Here is a tiny trained network, its code and every weight. The questions are about switching its units off for an input and a class, where a switched-off unit gives its printed mean instead of its output.

import numpy as np


def w(rows, s, z=0):
    codes = np.array(rows[::2]) - 128.0
    scale = np.full(codes.shape[1], s)
    scale[-1] = z or s
    return codes * scale


def f(y):
    return np.maximum(y, 0)


def log_softmax(a):
    a = a - a.max(-1, keepdims=True)
    return a - np.log(np.exp(a).sum(-1, keepdims=True))


def net(x, mask):
    res = np.array(x, float).reshape(1, 6) / 4 @ E
    y = f(res @ A[0][:, :-1].T + A[0][:, -1])
    res = res + np.where(mask, y, B[0][:, -1]) @ B[0][:, :-1]
    return log_softmax(res[-1] @ U[:, :-1].T + U[:, -1])


A, B = {}, {}
E = w([
[212,147,135,98,206],'x0',
[156,126,254,134,66],'x1',
[161,205,75,91,72],'x2',
[175,39,121,87,38],'x3',
[220,174,136,230,223],'x4',
[133,81,123,190,131],'x5',
],0.0083)
A[0] = w([
[105,177,122,174,93,78],'neuron 1',
[169,120,185,131,131,251],'neuron 2',
[68,100,118,213,179,163],'neuron 3',
[144,101,133,140,160,74],'neuron 4',
[88,143,114,142,115,141],'neuron 5',
[108,111,125,106,158,146],'neuron 6',
[138,172,112,132,99,137],'neuron 7',
[140,156,150,44,129,198],'neuron 8',
[132,147,166,94,124,205],'neuron 9',
[128,103,126,182,135,48],'neuron 10',
[100,55,164,153,105,90],'neuron 11',
[120,103,56,111,180,177],'neuron 12',
[173,156,143,101,112,38],'neuron 13',
[129,193,144,52,173,87],'neuron 14',
[108,135,74,166,139,185],'neuron 15',
[249,78,77,112,149,240],'neuron 16',
[169,95,135,159,160,205],'neuron 17',
[97,79,165,176,45,154],'neuron 18',
],0.017,0.003)
B[0] = w([
[111,157,87,179,123,164],'neuron 1',
[155,80,110,99,175,199],'neuron 2',
[91,174,221,170,250,247],'neuron 3',
[148,137,191,74,134,165],'neuron 4',
[95,143,83,146,170,162],'neuron 5',
[152,92,143,90,168,157],'neuron 6',
[116,173,141,148,80,163],'neuron 7',
[107,29,197,167,108,184],'neuron 8',
[147,51,82,147,104,166],'neuron 9',
[117,120,228,136,117,173],'neuron 10',
[158,153,65,202,106,204],'neuron 11',
[140,99,61,25,161,210],'neuron 12',
[138,139,151,187,137,160],'neuron 13',
[137,43,33,197,75,185],'neuron 14',
[108,178,49,101,127,194],'neuron 15',
[245,106,89,244,241,241],'neuron 16',
[189,155,166,70,197,205],'neuron 17',
[78,111,45,213,13,229],'neuron 18',
],0.016,0.013)
U = w([
[198,203,49,62,131,66],'0',
[146,114,88,67,160,45],'1',
[27,178,110,130,134,110],'2',
[121,117,144,143,218,224],'3',
[34,49,43,1,128,153],'4',
[11,129,104,86,87,20],'5',
[105,138,226,64,184,2],'6',
[167,126,105,161,34,183],'7',
],0.0082,0.0048)

Each question gives the input, the list of numbers given to net, and the class t.
The units are the neurons (one row each of A and B). Each row of codes is followed by its name. A weight is (code - 128) times the scale printed after its matrix; where a second scale follows, it is the last column's (A, B and U).
mask holds one flag per neuron, in row order. A switched-off neuron (its flag False) gives its mean, the last column of its row in B, instead of its output. The means were averaged over made-up inputs and are rounded, as every weight is.
A unit's drop is (log p(t) with every unit on - log p(t) with that unit switched off) / (log p(t) with every unit on - log p(t) with every unit switched off).
The circuit of an input: a set's keep is (log p(t) with only the set's units on - log p(t) with every unit switched off) / (log p(t) with every unit on - log p(t) with every unit switched off). Starting from the 12 units with the biggest drops (on a tie, the unit counted first), units are removed one at a time, each time the one whose removal leaves the highest keep (on an exact tie, the one counted first), for as long as the keep stays at least 0.8.
circuit, biggest first: the units of the circuit, biggest drop first
top k neurons: the k neurons with the biggest drops, biggest first
drop when u is switched off: that unit's drop, to one decimal
input [2,-5,4,6,4,0], class 0: top 4 neurons : [neuron 3; neuron 12; neuron 8; neuron 10]
input [3,-7,2,4,0,-5], class 1: top 3 neurons : [neuron 16; neuron 3; neuron 12]
input [3,-8,-3,-1,0,-4], class 0: circuit, biggest first : [neuron 12]
input [-1,0,-3,-2,1,0], class 6: circuit, biggest first : [neuron 16; neuron 18; neuron 14]
input [-6,2,-7,-2,-4,7], class 2: circuit, biggest first : [neuron 3; neuron 18]
input [4,-4,6,-7,-1,-7], class 4: circuit, biggest first : [neuron 12; neuron 16]
input [-8,0,4,-3,-6,-4], class 5: top 2 neurons : [neuron 16; neuron 5]
input [2,-8,-5,-7,-1,-2], class 4: top 3 neurons : [neuron 12; neuron 16; neuron 15]
input [-8,-7,2,-7,4,-6], class 2: top 2 neurons : [neuron 3; neuron 16]
input [2,-8,4,-7,4,2], class 0: top 3 neurons : [neuron 15; neuron 12; neuron 8]
input [3,-5,-8,2,-6,1], class 4: top 2 neurons : [neuron 16; neuron 12]
input [4,0,8,0,4,8], class 0: top 2 neurons : [neuron 3; neuron 8]
input [-6,-8,4,-2,2,0], class 4: top 4 neurons : [neuron 12; neuron 16; neuron 11; neuron 17]
input [5,4,-8,1,-6,7], class 7: circuit, biggest first : [neuron 18]
input [-8,-1,7,-3,5,0], class 2: drop when neuron 16 is switched off : 0.1
input [-7,-6,8,-3,-5,-6], class 4: drop when neuron 3 is switched off : 0.1
input [-6,-8,7,-4,5,-2], class 0: drop when neuron 7 is switched off : 0.1
input [0,3,4,1,-4,3], class 7: drop when neuron 5 is switched off : 0.0
